-0.801, -0.900, -2.653, -2.126, 1.007, -0.985, -2.725, -0.207, 2.222, -0.750, -0.310, 0.640, -1.200, 1.036, -0.355, 0.865, -0.114, 0.580, -0.122, -0.796, 0.610, -1.580, 0.341, -1.581, -1.202, -1.573, -1.402, 0.868, 1.209, -0.095, 0.213, -3.248, -0.575, 0.826, -2.348, -1.094, 0.192, -1.419, -0.668, 0.105, -1.317, 0.703, -2.429, 0.951, -0.349, -0.933, 0.046, -0.627, 0.058, 0.379, -0.315, 0.649 -> V > <20>
-0.026, 0.373, -2.066, -0.220, -0.577, 0.130, -1.691, 0.183, 2.149, -0.381, 0.709, -0.316, -0.742, -0.189, 1.089, 0.523, -0.628, -0.502, -0.345, -0.857, -0.861, -0.894, 0.407, -2.002, -0.802, -1.106, 0.306, -0.082, 0.179, -0.613, -0.128, -0.935, -1.342, 0.538, -1.139, -0.869, 0.900, -2.068, 0.195, 0.211, -0.959, -0.075, -1.694, 0.839, -0.282, 0.483, 1.377, -0.723, -0.699, 0.439, -1.117, 1.113 -> V > <34>
-0.137, -2.510, -4.094, -0.989, 0.618, -0.064, -1.040, 0.085, 1.740, 0.155, -0.858, 2.349, -0.915, -0.382, 1.136, 0.697, -0.702, 0.228, -0.448, -0.990, 0.761, -1.562, -0.327, -0.295, -0.917, -0.627, 0.666, 1.132, 1.835, -0.080, 0.673, -1.826, -1.509, 0.479, -0.902, -1.897, 0.075, -0.238, 0.044, -0.214, -1.233, -0.300, -1.297, 1.210, -1.841, -0.192, 1.446, -0.486, -0.248, 0.257, 0.741, 1.021 -> V > <20>
1.261, -1.093, -1.789, -3.671, 0.290, -1.044, -0.938, -0.128, 0.870, -2.056, 1.221, -0.636, 0.784, 0.480, -2.647, 0.530, -0.305, -0.187, 0.170, -0.949, -1.231, -2.118, 0.922, -1.936, 0.205, -2.531, -1.523, 0.442, 0.939, 0.364, -0.679, -1.541, -0.020, -0.084, -1.344, 1.859, 0.502, -1.223, 0.070, -0.704, 0.443, -0.023, -3.938, -0.597, 1.306, 0.059, 1.658, -1.546, 0.937, 0.492, -0.568, 0.854 -> Z > <38>
-0.305, 0.060, -1.771, -0.701, 0.565, -1.260, -2.034, -0.444, 2.466, 0.411, 1.548, -0.164, -0.320, -0.991, -0.406, 1.039, -0.511, -0.248, -0.378, -1.947, -0.672, -0.290, -0.036, -2.278, -1.805, -1.224, 0.426, -0.100, 1.040, -0.553, 0.926, -1.216, -0.535, 1.233, -0.968, -0.371, 0.014, -2.271, -1.860, -0.684, -1.108, 1.095, -1.200, 1.111, -0.453, 0.555, 2.024, -0.457, -0.185, 0.435, -1.090, 0.834 -> V > <20>
-2.987, -1.135, -0.090, -2.452, 1.207, -0.852, -1.774, -0.125, 2.459, 0.434, 3.711, -0.535, -0.765, 0.133, -0.873, 0.232, -0.686, 0.655, 1.311, -2.077, 0.341, -2.391, -0.455, -1.610, -1.104, -0.543, -0.448, -1.172, 1.573, -0.374, 0.041, -2.877, -0.980, -0.254, -2.790, -0.504, -0.371, -2.170, -2.579, -1.060, -0.274, -0.364, -6.189, -0.065, -0.671, 0.374, 1.229, -1.842, 0.212, 0.898, 0.072, 1.389 -> X > <21>
-1.513, -2.590, -0.976, -1.732, 2.432, -0.959, -1.514, 0.431, 2.630, -0.084, 0.693, 0.097, -0.326, 0.322, -2.055, 0.558, -1.785, -0.066, -0.882, -0.573, 0.490, -1.121, -0.078, -2.394, -2.063, 0.799, 0.075, -1.265, 0.704, -0.678, -0.553, -1.050, -0.086, 0.590, -0.986, -0.044, -0.534, -0.941, -1.544, -1.250, -0.470, 1.225, -3.042, -1.137, 0.593, -0.168, 1.534, -0.813, 1.012, 0.983, 0.135, 0.003 -> X > <33>
-0.162, 0.945, -0.389, -0.842, 1.418, -0.970, -0.914, -0.122, 0.744, -0.330, 0.126, -0.282, 0.117, 0.629, -1.919, -0.409, 0.165, -0.375, -0.833, -0.370, 0.129, -2.159, 0.448, -2.090, -1.402, 0.513, -1.819, -0.803, 0.404, 0.510, 0.596, 0.130, -1.936, 0.310, -0.761, 0.331, -0.356, -0.337, -1.036, -0.540, -0.610, 0.637, -2.763, -0.894, 0.276, 0.529, 1.840, -1.030, 0.942, -0.247, 0.186, 0.109 -> X > <33>
1.247, 0.684, 1.166, -4.046, 0.216, -1.006, -3.034, -0.053, 1.874, 0.041, 0.598, 0.470, -0.514, 1.626, -2.063, 0.000, -0.486, 0.558, -0.941, -1.619, 0.662, -2.441, 2.006, -1.225, -0.650, -0.634, -2.205, -0.783, 0.632, 1.496, 0.057, -3.896, 0.459, 0.619, -1.556, -1.738, -0.107, -0.015, -1.294, -0.566, -0.015, 1.695, -2.659, -0.539, -0.273, -1.371, 0.383, -3.092, -0.495, 0.744, -1.516, 0.517 -> J > <23>
0.573, 0.233, 0.245, -1.846, -0.029, -0.009, -1.869, 1.239, 0.922, -0.298, -1.540, 0.288, -0.660, 1.161, -1.392, -1.139, 0.049, 0.305, -0.182, -1.064, 0.405, 0.334, 1.535, -1.056, -0.438, -1.562, -1.750, 0.550, -0.146, 1.255, 0.297, -2.780, -0.109, 0.367, -1.786, -1.162, -0.064, 0.161, 0.233, -0.282, -0.057, 0.626, -1.410, -0.736, -0.219, -0.386, -0.234, -0.639, -1.268, -0.331, -0.555, 0.091 -> J > <23>
0.480, 1.148, 1.499, -1.599, -1.079, -0.112, -1.463, -0.168, 0.367, -0.968, 1.379, 0.726, 0.641, 1.228, -0.068, 0.661, -0.645, 0.424, -1.602, -0.491, -0.475, -1.946, 2.276, 0.394, 0.838, 0.006, -1.529, -0.989, 1.089, 2.553, 0.277, -1.629, -0.499, 0.261, -1.184, -0.515, 0.153, 1.111, -0.507, 0.095, 0.043, -1.430, -0.441, -0.731, -2.042, -0.678, -0.716, -1.986, -0.677, -0.692, -1.943, 1.079 -> J > <23>
-0.006, 0.732, -0.501, -1.846, 0.277, -1.600, -1.826, 1.340, 1.244, -0.929, 0.542, -0.049, -0.594, -1.055, -0.430, 1.401, -0.716, 0.026, -0.058, -0.877, -0.690, -1.155, -0.724, -0.192, -0.647, -0.926, 3.394, 2.032, -0.201, -0.452, -0.928, 0.326, -1.336, -0.221, -0.937, -0.280, 0.648, -2.200, 0.492, -0.455, -0.589, -0.088, -0.175, 1.357, -0.054, 0.431, 1.281, -0.145, -0.177, -0.069, -1.330, 1.130 -> V > <20>
1.421, 1.096, -2.363, -0.509, -0.521, -0.913, -0.487, 0.393, 1.596, -1.337, -0.898, 0.369, -1.164, 0.320, 0.303, 0.749, -1.014, -1.308, 0.451, -0.763, 0.088, -1.618, -0.549, -0.047, -1.323, -0.085, 0.556, 1.406, 0.042, -0.220, 0.962, -0.554, -0.932, 0.859, -0.341, -0.912, 2.000, -0.259, -0.324, 0.238, -1.595, 0.547, -2.235, 0.495, 0.041, -0.449, 1.634, -0.580, -0.121, -0.250, -1.357, 0.757 -> V > <20>
0.472, -0.708, -0.694, -1.357, 0.725, -1.298, -0.350, 0.692, 1.551, 0.128, 0.136, 0.401, 0.070, -0.934, 0.203, 0.213, -0.021, -0.749, 0.725, -2.700, 0.144, -2.700, 0.950, -2.352, -0.198, -0.728, -0.012, 0.944, 1.302, 2.527, 0.562, -2.081, -4.052, 0.732, -1.975, 0.703, -0.053, -1.129, -0.987, 0.081, -1.029, -0.218, -2.932, -0.003, 0.055, 1.192, 2.026, -1.742, -1.014, 0.545, -1.782, 0.634 -> V > <34>
2.366, 1.533, 3.041, -0.893, -0.203, -0.853, -1.475, 0.445, 0.288, -1.552, 0.870, -0.410, 1.304, -0.027, -0.268, 0.451, 0.139, -0.837, 1.038, -2.085, -0.992, -4.381, 1.235, -0.361, 0.247, -0.132, -0.374, 2.859, -0.952, -0.224, -0.599, 0.920, -2.069, 2.296, 0.400, 1.595, -0.329, -0.042, -0.989, 2.488, -0.449, 0.861, -0.525, -0.174, 0.326, 0.724, 1.489, -0.475, -0.882, -1.175, -3.032, 1.603 -> V > <34>
-0.491, 0.377, -0.129, -0.720, 2.171, -0.575, -1.359, -0.128, 1.501, -1.024, -0.285, -0.155, -0.983, 1.136, -1.422, -0.108, -0.134, -0.104, -0.201, -1.298, 0.379, -2.562, 1.306, -3.702, -1.546, 0.472, -0.784, -0.589, -0.119, -0.433, 0.669, -1.641, -0.908, 0.954, -1.236, -0.924, -0.815, -0.816, -0.734, -0.415, -0.503, 1.447, -3.163, -0.326, 1.691, -0.239, 0.735, -1.514, 0.422, -0.414, -1.441, 0.018 -> X > <21>
-0.278, -0.742, -0.263, -2.827, 0.762, -1.047, -1.471, -0.698, 0.204, -1.266, 1.422, 0.345, 1.303, 1.284, -1.138, 0.905, 0.014, -0.632, -0.104, -1.826, -2.531, -2.267, 1.972, -1.787, 0.515, -3.307, -0.215, -0.016, -1.184, -0.138, -0.780, -2.461, -0.439, -0.291, -0.736, 2.060, -0.410, -1.307, -0.799, 0.599, 1.701, 0.889, -1.955, -0.521, 0.059, 0.405, 0.453, -1.240, -0.139, 0.401, -1.545, 1.288 -> Z > <36>
-0.766, -1.531, -0.136, -1.353, 1.977, -0.874, 1.535, -0.616, 1.370, -0.532, -0.549, -0.511, -1.433, 1.361, -0.516, -0.150, -0.563, 0.147, 0.014, -2.583, 1.333, -1.214, -0.803, -0.421, -0.980, -0.537, -0.515, -0.850, 1.093, -1.501, 0.030, -2.511, -0.738, 0.766, -1.382, -1.435, -0.982, -1.616, -1.152, -0.649, -1.339, 0.437, -1.803, -1.511, 0.612, 0.590, 0.683, -1.294, 1.028, 0.206, 0.552, 0.827 -> X > <33>
-0.864, -0.210, -3.629, 1.401, 1.311, -0.050, 0.861, 0.022, 0.762, 1.586, -1.410, -0.362, -1.443, -0.398, -1.193, -0.684, -0.517, -1.892, 0.557, 0.630, 1.287, -0.045, -1.109, -0.585, -0.698, 0.681, 0.876, 1.093, 0.458, -1.291, 1.363, -0.690, -0.039, -1.015, -0.790, -1.095, 0.113, 0.006, 0.008, -1.142, -1.155, -0.814, -0.163, 0.251, 0.309, -0.167, -0.303, -0.137, 1.380, 0.720, 1.783, -0.819 -> X > <33>
-1.199, -1.831, -0.520, -2.126, 1.188, -0.555, -2.001, 0.395, 0.611, 0.002, -0.761, 0.033, 0.063, 1.004, -1.035, -0.590, 1.540, 0.417, 0.553, -1.469, 0.646, -1.466, 1.102, -2.516, -0.482, -2.631, -0.074, -1.795, 0.052, 0.258, -0.330, -3.507, 0.537, -0.086, -1.564, 1.063, -0.491, -0.930, -0.832, -1.487, 0.633, 0.135, -2.718, -0.470, 0.545, 0.099, -0.207, -1.544, 2.427, 0.404, 0.854, -0.608 -> Z > <38>
1.254, 0.321, -0.460, -1.718, 1.727, -2.034, -0.931, 0.567, 0.869, -0.406, 0.575, -0.157, -0.074, 0.267, -0.363, 1.776, 0.011, -0.743, -2.318, -0.871, 0.471, -2.962, -0.091, -0.302, -0.385, -0.641, -0.631, 2.828, 0.689, 0.310, 0.329, -0.632, -1.476, 0.841, -0.698, 0.002, 0.035, -1.092, -0.774, 1.453, -0.380, 0.109, -1.627, 0.317, -0.416, 0.190, 0.917, -0.994, -0.223, 0.036, -1.190, 0.504 -> V > <20>
0.778, -1.591, -0.316, -2.118, -0.712, -0.256, -2.092, -0.301, 3.949, -1.045, 0.867, 1.120, -0.991, -0.413, -0.649, 1.111, -0.719, -0.801, -1.144, -1.883, -0.329, -1.754, 1.208, -0.791, -0.906, -2.557, -2.720, -0.687, 0.599, -0.206, -0.111, -3.801, 0.611, 0.336, -1.142, -1.457, -0.002, -0.897, -0.703, -0.814, -0.738, -0.506, -2.656, -0.622, -0.476, -0.056, 0.726, -0.276, 0.119, 0.427, -2.786, 1.867 -> J > <29>
1.683, 0.340, 1.029, -1.402, -1.616, -0.812, -0.150, 0.001, 0.466, -1.107, 1.562, -1.103, 0.590, 0.422, -1.597, -0.469, -0.014, -0.217, 0.288, -0.405, 0.243, -2.094, 0.601, -1.353, -0.563, 0.857, 0.699, 0.219, 0.183, -0.182, 0.174, 0.914, -0.939, 1.061, -0.669, 0.800, -0.482, -1.699, -0.861, 0.118, 0.644, 0.774, -1.814, -1.867, 1.695, 0.760, 1.638, -1.300, 0.431, 0.234, -0.295, -0.157 -> X > <33>
0.440, 0.505, 0.852, -1.212, 1.478, -0.851, -0.634, -0.187, 0.749, -1.241, 0.503, 0.090, -1.509, 1.656, -2.554, 0.797, -0.575, 0.128, 0.127, -1.961, 1.072, -1.973, 0.218, -1.240, -0.961, -0.386, -0.479, -0.421, 0.778, -0.629, 0.858, -1.602, -0.637, 0.237, -1.574, -1.252, -0.999, -1.350, -1.228, -1.309, -0.422, 0.000, -3.579, -0.884, 0.676, 0.128, 1.269, -1.205, 0.896, 0.462, -0.194, 0.463 -> X > <21>
0.085, -1.010, 0.895, -2.460, 1.089, 0.113, -1.819, 0.629, 3.349, -2.360, -1.188, -0.593, -0.466, 1.111, -2.751, 0.766, 0.047, -0.749, -0.177, -2.578, 1.280, -3.320, 0.304, -3.206, -2.271, -1.169, -1.184, 0.414, -0.245, -0.412, 0.460, -2.991, -1.203, 0.821, -2.063, 0.400, -0.737, -1.239, -1.938, -1.288, -0.776, 0.899, -5.394, -1.440, 1.559, 1.051, 1.494, -1.763, 2.032, 1.043, -0.023, 1.099 -> X > <21>
